Here is a tiny trained network, its code and every weight. The questions are about switching its units off for an input and a class, where a switched-off unit gives its printed mean instead of its output.

import numpy as np


def w(rows, s, z=0):
    codes = np.array(rows[::2]) - 128.0
    scale = np.full(codes.shape[1], s)
    scale[-1] = z or s
    return codes * scale


def norm(h):
    return h / np.sqrt((h * h).mean(-1, keepdims=True) + 1e-5)


def f(y):
    return y / 2 * (1 + np.tanh(0.7978845608 * (y + 0.044715 * y**3)))


def log_softmax(a):
    a = a - a.max(-1, keepdims=True)
    return a - np.log(np.exp(a).sum(-1, keepdims=True))


def net(x, mask):
    res = np.array(x, float).reshape(1, 4) / 4 @ E
    u = 0
    for l in range(2):
        y = f(norm(res) @ A[l][:, :-1].T + A[l][:, -1])
        res = res + np.where(mask[u : u + 9], y, B[l][:, -1]) @ B[l][:, :-1]
        u += 9
    return log_softmax(norm(res)[-1] @ U[:, :-1].T + U[:, -1])


A, B = {}, {}
E = w([
[112,81,95,147,73,192,162],'x0',
[72,96,137,66,123,56,208],'x1',
[187,98,227,253,206,106,85],'x2',
[98,43,196,158,40,60,199],'x3',
],0.0015)
A[0] = w([
[42,140,152,73,160,49,203,44],'L0N0',
[76,107,35,52,56,197,190,74],'L0N1',
[119,51,165,144,101,73,201,60],'L0N2',
[76,23,124,156,91,100,224,16],'L0N3',
[194,129,152,255,156,136,80,7],'L0N4',
[197,212,90,102,230,182,49,97],'L0N5',
[106,135,105,96,160,115,132,32],'L0N6',
[132,145,206,173,109,126,105,78],'L0N7',
[179,145,164,139,211,20,79,79],'L0N8',
],0.0032,0.0014)
B[0] = w([
[252,152,134,140,131,101,175,167],'L0N0',
[140,89,42,184,107,204,77,220],'L0N1',
[76,149,189,132,84,98,199,179],'L0N2',
[35,146,190,119,115,146,114,190],'L0N3',
[227,64,126,162,135,158,100,195],'L0N4',
[3,126,221,75,174,94,130,254],'L0N5',
[143,150,134,142,109,119,91,109],'L0N6',
[158,102,80,138,94,106,131,143],'L0N7',
[87,120,39,84,109,165,120,202],'L0N8',
],0.0029,0.0022)
A[1] = w([
[120,252,96,27,195,42,125,102],'L1N0',
[158,130,170,173,83,121,83,108],'L1N1',
[102,142,63,142,109,229,104,114],'L1N2',
[197,60,183,206,40,117,181,113],'L1N3',
[196,83,233,158,33,122,165,75],'L1N4',
[32,102,222,144,52,60,242,6],'L1N5',
[140,53,239,229,173,209,74,56],'L1N6',
[115,154,78,137,98,224,124,128],'L1N7',
[152,62,182,151,248,82,95,86],'L1N8',
],0.0037,0.0018)
B[1] = w([
[154,116,172,200,122,111,143,218],'L1N0',
[111,109,88,104,162,92,123,134],'L1N1',
[92,101,139,115,93,96,174,176],'L1N2',
[77,94,172,84,189,72,117,224],'L1N3',
[110,88,133,87,161,92,118,196],'L1N4',
[215,179,179,48,124,254,144,255],'L1N5',
[186,172,61,126,107,141,118,236],'L1N6',
[92,90,135,137,97,91,174,164],'L1N7',
[109,166,91,104,60,184,135,214],'L1N8',
],0.005,0.0024)
U = w([
[200,199,20,162,117,230,51,163],'0',
[230,175,163,223,119,48,209,36],'1',
[184,20,94,107,197,32,47,12],'2',
[22,189,224,200,201,124,75,98],'3',
[177,108,248,16,127,192,185,253],'4',
[36,46,38,135,26,137,197,178],'5',
],0.011,0.0017)

Each question gives the input, the list of numbers given to net, and the class t.
The units are the neurons (one row each of A and B). Each row of codes is followed by its name. A weight is (code - 128) times the scale printed after its matrix; where a second scale follows, it is the last column's (A, B and U).
mask holds one flag per neuron, layer by layer. A switched-off neuron (its flag False) gives its mean, the last column of its row in B, instead of its output. The means were averaged over made-up inputs and are rounded, as every weight is.
A unit's drop is (log p(t) with every unit on - log p(t) with that unit switched off) / (log p(t) with every unit on - log p(t) with every unit switched off).
The circuit of an input: a set's keep is (log p(t) with only the set's units on - log p(t) with every unit switched off) / (log p(t) with every unit on - log p(t) with every unit switched off). Starting from the 12 units with the biggest drops (on a tie, the unit counted first), units are removed one at a time, each time the one whose removal leaves the highest keep (on an exact tie, the one counted first), for as long as the keep stays at least 0.8.
circuit, biggest first: the units of the circuit, biggest drop first
k most important neurons: the k neurons with the biggest drops, biggest first
top k neurons in layer l: the k neurons of layer l with the biggest drops, biggest first
drop of u: that unit's drop, to one decimal
input [-7,2,2,-1], class 1: most important neuron => (L1N0)
input [8,-7,0,-2], class 5: 2 most important neurons => (L1N2, L1N7)
input [0,8,-3,-5], class 1: 4 most important neurons => (L0N0, L1N0, L0N8, L1N8)
input [-2,4,-7,-5], class 5: 2 most important neurons => (L0N1, L1N5)
input [0,6,4,-3], class 1: top 2 neurons in layer 1 => (L1N0, L1N5)
input [-3,7,4,-5], class 3: 4 most important neurons => (L1N6, L0N5, L1N5, L0N8)
input [-2,-6,-5,-5], class 3: circuit, biggest first => (L0N5, L1N5)
input [-4,2,8,-7], class 0: 2 most important neurons => (L1N8, L0N4)
input [-7,3,0,2], class 1: 2 most important neurons => (L1N0, L0N5)
input [-7,-8,-5,4], class 3: circuit, biggest first => (L1N6, L1N5)
input [4,0,4,1], class 2: 3 most important neurons => (L0N5, L0N4, L1N3)
input [2,-4,7,-1], class 0: 2 most important neurons => (L1N6, L1N8)
input [4,5,-5,4], class 4: 2 most important neurons => (L1N5, L0N8)
input [-8,-4,2,-5], class 3: circuit, biggest first => (L0N5)
input [0,-4,-3,-3], class 3: 2 most important neurons => (L0N5, L1N5)
input [2,1,3,-4], class 0: 2 most important neurons => (L0N4, L1N3)
input [8,2,6,-3], class 0: 3 most important neurons => (L1N6, L1N8, L0N0)
input [-3,-6,1,-8], class 3: top 2 neurons in layer 0 => (L0N5, L0N1)
input [1,2,5,1], class 2: 3 most important neurons => (L0N5, L0N4, L1N3)
input [5,-1,1,-1], class 5: circuit, biggest first => (L1N5)
input [-4,5,-4,0], class 1: drop of L0N5 => 0.1
input [0,2,-5,6], class 4: drop of L1N5 => 0.3
input [-6,-1,-6,-1], class 1: drop of L1N0 => 0.6
input [8,-5,8,7], class 2: drop of L1N3 => 0.2
